Small tables with named rows and columns. After each table, cells are looked up by row and column.

kiv:
	bokufif	leber	vetube	rudum	zuv	dek	kekofo	lin	mefibu	siv
ruka	0.126	0.619	-0.658	-0.506	0.785	-0.409	0.191	-0.854	0.469	-0.182
kez	-0.910	0.465	0.319	-0.372	-0.607	0.411	-0.120	0.683	-0.613	-0.378
gad	0.019	-0.517	0.622	-0.538	-0.524	-0.493	-0.207	0.251	-0.123	0.416
makuliv	-0.696	0.137	0.659	0.771	-0.639	-0.500	-0.614	0.772	0.644	-0.273
sosifot	0.425	-0.176	0.060	0.740	-0.369	-0.614	0.556	-0.867	0.598	0.285

kez, vetube -> 0.319
sosifot, leber -> -0.176
ruka, mefibu -> 0.469
makuliv, kekofo -> -0.614
gad, bokufif -> 0.019
gad, kekofo -> -0.207
makuliv, mefibu -> 0.644
gad, dek -> -0.493
kez, siv -> -0.378
makuliv, leber -> 0.137
gad, leber -> -0.517
kez, dek -> 0.411
gad, mefibu -> -0.123
ruka, bokufif -> 0.126
ruka, kekofo -> 0.191
ruka, zuv -> 0.785
sosifot, zuv -> -0.369

lut =
         kimo  bavelaz  pasibuk  gorusaz  zugaf  guvev  vib
fot       106       96      143       99    109    160  144
sig        65      120       95      129    165     92  144
soduref    65      120       83      129    165     70  144
mifupak   133      170      119      159    137     92  101
fisog     120       96      143      129    165    160  186
situpak    92      145      155      149     52    204  186
dun        92       96      131      109    137    160  144
rir       106      170      143      139     52    182  186
rem       106      170      143      139     52    182  186
gof       120      194      143      139     52    182  172
mili       78       96      107      119    137    115  144
vefo      133      243      143      149     52    160  172

What is the zugaf of soduref in lut? 165
What is the bavelaz of fisog in lut? 96
What is the kimo of situpak in lut? 92
What is the kimo of vefo in lut? 133
What is the guvev of fot in lut? 160
What is the kimo of fot in lut? 106
What is the guvev of vefo in lut? 160
What is the kimo of rem in lut? 106
What is the guvev of situpak in lut? 204
What is the pasibuk of situpak in lut? 155
What is the bavelaz of mifupak in lut? 170
What is the gorusaz of rir in lut? 139
What is the bavelaz of soduref in lut? 120
What is the vib of rir in lut? 186
What is the gorusaz of dun in lut? 109
What is the gorusaz of vefo in lut? 149
What is the pasibuk of mifupak in lut? 119
What is the vib of vefo in lut? 172
What is the gorusaz of mifupak in lut? 159
What is the zugaf of fisog in lut? 165
Which row has the largest bavelaz? vefo

sen =
columns: bal, fosudet, vomoveb
zitusof: [0.717, 0.164, 0.701]
nub: [0.065, 0.141, 0.099]
mubovu: [0.237, 0.543, 0.416]
nazoto: [0.194, 0.233, 0.591]
feseror: [0.362, 0.763, 0.588]

What is the fosudet of nazoto in sen?
0.233
What is the fosudet of mubovu in sen?
0.543
What is the vomoveb of mubovu in sen?
0.416
What is the fosudet of nub in sen?
0.141
What is the bal of zitusof in sen?
0.717
What is the bal of nazoto in sen?
0.194
What is the vomoveb of nub in sen?
0.099
What is the vomoveb of feseror in sen?
0.588
What is the fosudet of feseror in sen?
0.763
What is the vomoveb of zitusof in sen?
0.701
What is the bal of nub in sen?
0.065
What is the bal of feseror in sen?
0.362
What is the fosudet of zitusof in sen?
0.164
Which row has the largest vomoveb? zitusof

daroti =
|  | gab | fopo | lezogan | sikagod | kulov | mav | sulukub | ped | puzu | nuroson |
|---|---|---|---|---|---|---|---|---|---|---|
| sedar | 36225 | 37082 | 36844 | 42535 | 40281 | 45360 | 40926 | 35153 | 50679 | 37952 |
| bir | 46279 | 40968 | 43082 | 9054 | 36624 | 38854 | 38760 | 82953 | 39688 | 39326 |
| pofaf | 38413 | 40393 | 39517 | 31543 | 67188 | 47494 | 37867 | 45146 | 31178 | 41886 |

sulukub of bir is 38760
kulov of pofaf is 67188
fopo of sedar is 37082
nuroson of sedar is 37952
sikagod of sedar is 42535
gab of bir is 46279
fopo of pofaf is 40393
sikagod of bir is 9054
mav of pofaf is 47494
mav of bir is 38854
sulukub of sedar is 40926
gab of pofaf is 38413
ped of pofaf is 45146
lezogan of sedar is 36844
kulov of sedar is 40281
lezogan of bir is 43082
puzu of bir is 39688
sulukub of pofaf is 37867

Table zif
|  | mon | nor | zetir | zukidet | gunuba | lod | nezan | zomova | kizuka |
|---|---|---|---|---|---|---|---|---|---|
| guneni | 0.10 | 0.01 | -0.21 | -0.50 | 0.43 | -0.43 | -0.10 | 0.27 | 0.28 |
| robal | 0.33 | 0.39 | -0.38 | -0.40 | 0.16 | -0.36 | -0.57 | 0.02 | -0.03 |
| dadusim | -0.07 | 0.15 | -0.31 | -0.60 | 0.35 | -0.36 | -0.39 | 0.35 | 0.15 |
| peg | 0.15 | -0.06 | 0.06 | 0.00 | -0.01 | 0.21 | 0.20 | -0.01 | 0.23 |
| tifur | -0.08 | -0.24 | 0.44 | 0.29 | 0.16 | -0.08 | 0.65 | -0.03 | -0.04 |
| domog | 0.36 | 0.27 | -0.29 | 0.17 | -0.07 | 0.07 | -0.22 | -0.11 | -0.25 |
| zib | 0.34 | 0.03 | 0.08 | 0.51 | -0.10 | 0.16 | 0.28 | -0.26 | -0.29 |
| reburil | -0.41 | 0.17 | 0.42 | 0.54 | -0.31 | 0.32 | 0.11 | -0.11 | -0.36 |

What is the mon of robal in zif? 0.33
What is the zetir of robal in zif? -0.38
What is the zukidet of robal in zif? -0.40
What is the zomova of peg in zif? -0.01
What is the kizuka of robal in zif? -0.03
What is the nezan of tifur in zif? 0.65
What is the nezan of guneni in zif? -0.10
What is the zukidet of tifur in zif? 0.29

fab:
,dububu,laz,led
lifi,3911,2139,2109
zimesi,2789,2325,688
vad,3960,7265,7214
muk,6622,8790,5455
finisaf,9059,4809,8330

What is the laz of zimesi in fab?
2325
What is the laz of vad in fab?
7265
What is the dububu of lifi in fab?
3911
What is the dububu of finisaf in fab?
9059
What is the led of vad in fab?
7214
What is the led of muk in fab?
5455
What is the dububu of muk in fab?
6622
What is the laz of muk in fab?
8790
What is the dububu of zimesi in fab?
2789
What is the led of lifi in fab?
2109

sur:
,vasedu,sodoz,tata,zoneka,kito,beso,fumapep,lovigit
dotefa,-0.625,-0.585,-0.615,0.445,-0.230,-0.211,0.098,0.164
lodalad,0.137,0.584,-0.078,-0.232,0.373,0.280,-0.003,0.016
lova,-0.432,0.193,-0.207,-0.266,0.035,-0.576,0.195,0.629
topo,-0.800,0.668,-0.451,0.069,0.291,0.236,-0.255,-0.624

fumapep of lova: 0.195
lovigit of dotefa: 0.164
tata of lova: -0.207
beso of lova: -0.576
zoneka of lodalad: -0.232
sodoz of topo: 0.668
fumapep of topo: -0.255
lovigit of topo: -0.624

pafogem:
fields: kirifi, vus, rurod, sab, lor, ropakat, mevubad, nemema, suf
kub: [-50.22, 33.39, -40.68, -52.46, 6.97, 32.74, -11.67, -7.27, -20.95]
noru: [-56.16, -18.54, -61.61, -79.34, -20.95, -20.95, -41.36, -22.70, 15.38]
vup: [13.34, -15.77, 31.64, 3.54, 51.59, -20.95, -40.80, -15.40, -27.51]
bulapa: [0.53, -90.44, -12.61, -27.23, -8.44, -77.17, -48.72, -35.85, -31.58]
bem: [-31.38, 43.88, -20.12, -20.95, -82.53, -20.95, -8.06, -9.14, -8.74]
pomor: [-59.27, -37.69, -68.39, -22.15, -61.85, 30.97, 22.89, -14.87, -40.30]
sisuf: [15.99, -50.14, 13.29, 35.54, -33.40, -44.68, -0.06, -20.76, -67.54]
pumer: [-18.19, -76.22, -24.28, -16.30, 39.34, -7.65, 3.46, -29.26, -56.99]

What is the rurod of bem in pafogem? -20.12
What is the vus of kub in pafogem? 33.39
What is the suf of kub in pafogem? -20.95
What is the nemema of bulapa in pafogem? -35.85
What is the suf of bem in pafogem? -8.74
What is the mevubad of noru in pafogem? -41.36
What is the ropakat of bulapa in pafogem? -77.17
What is the lor of pomor in pafogem? -61.85
What is the sab of vup in pafogem? 3.54
What is the kirifi of pumer in pafogem? -18.19
What is the kirifi of bem in pafogem? -31.38
What is the mevubad of pumer in pafogem? 3.46
What is the lor of pumer in pafogem? 39.34
What is the sab of pumer in pafogem? -16.30
What is the suf of vup in pafogem? -27.51

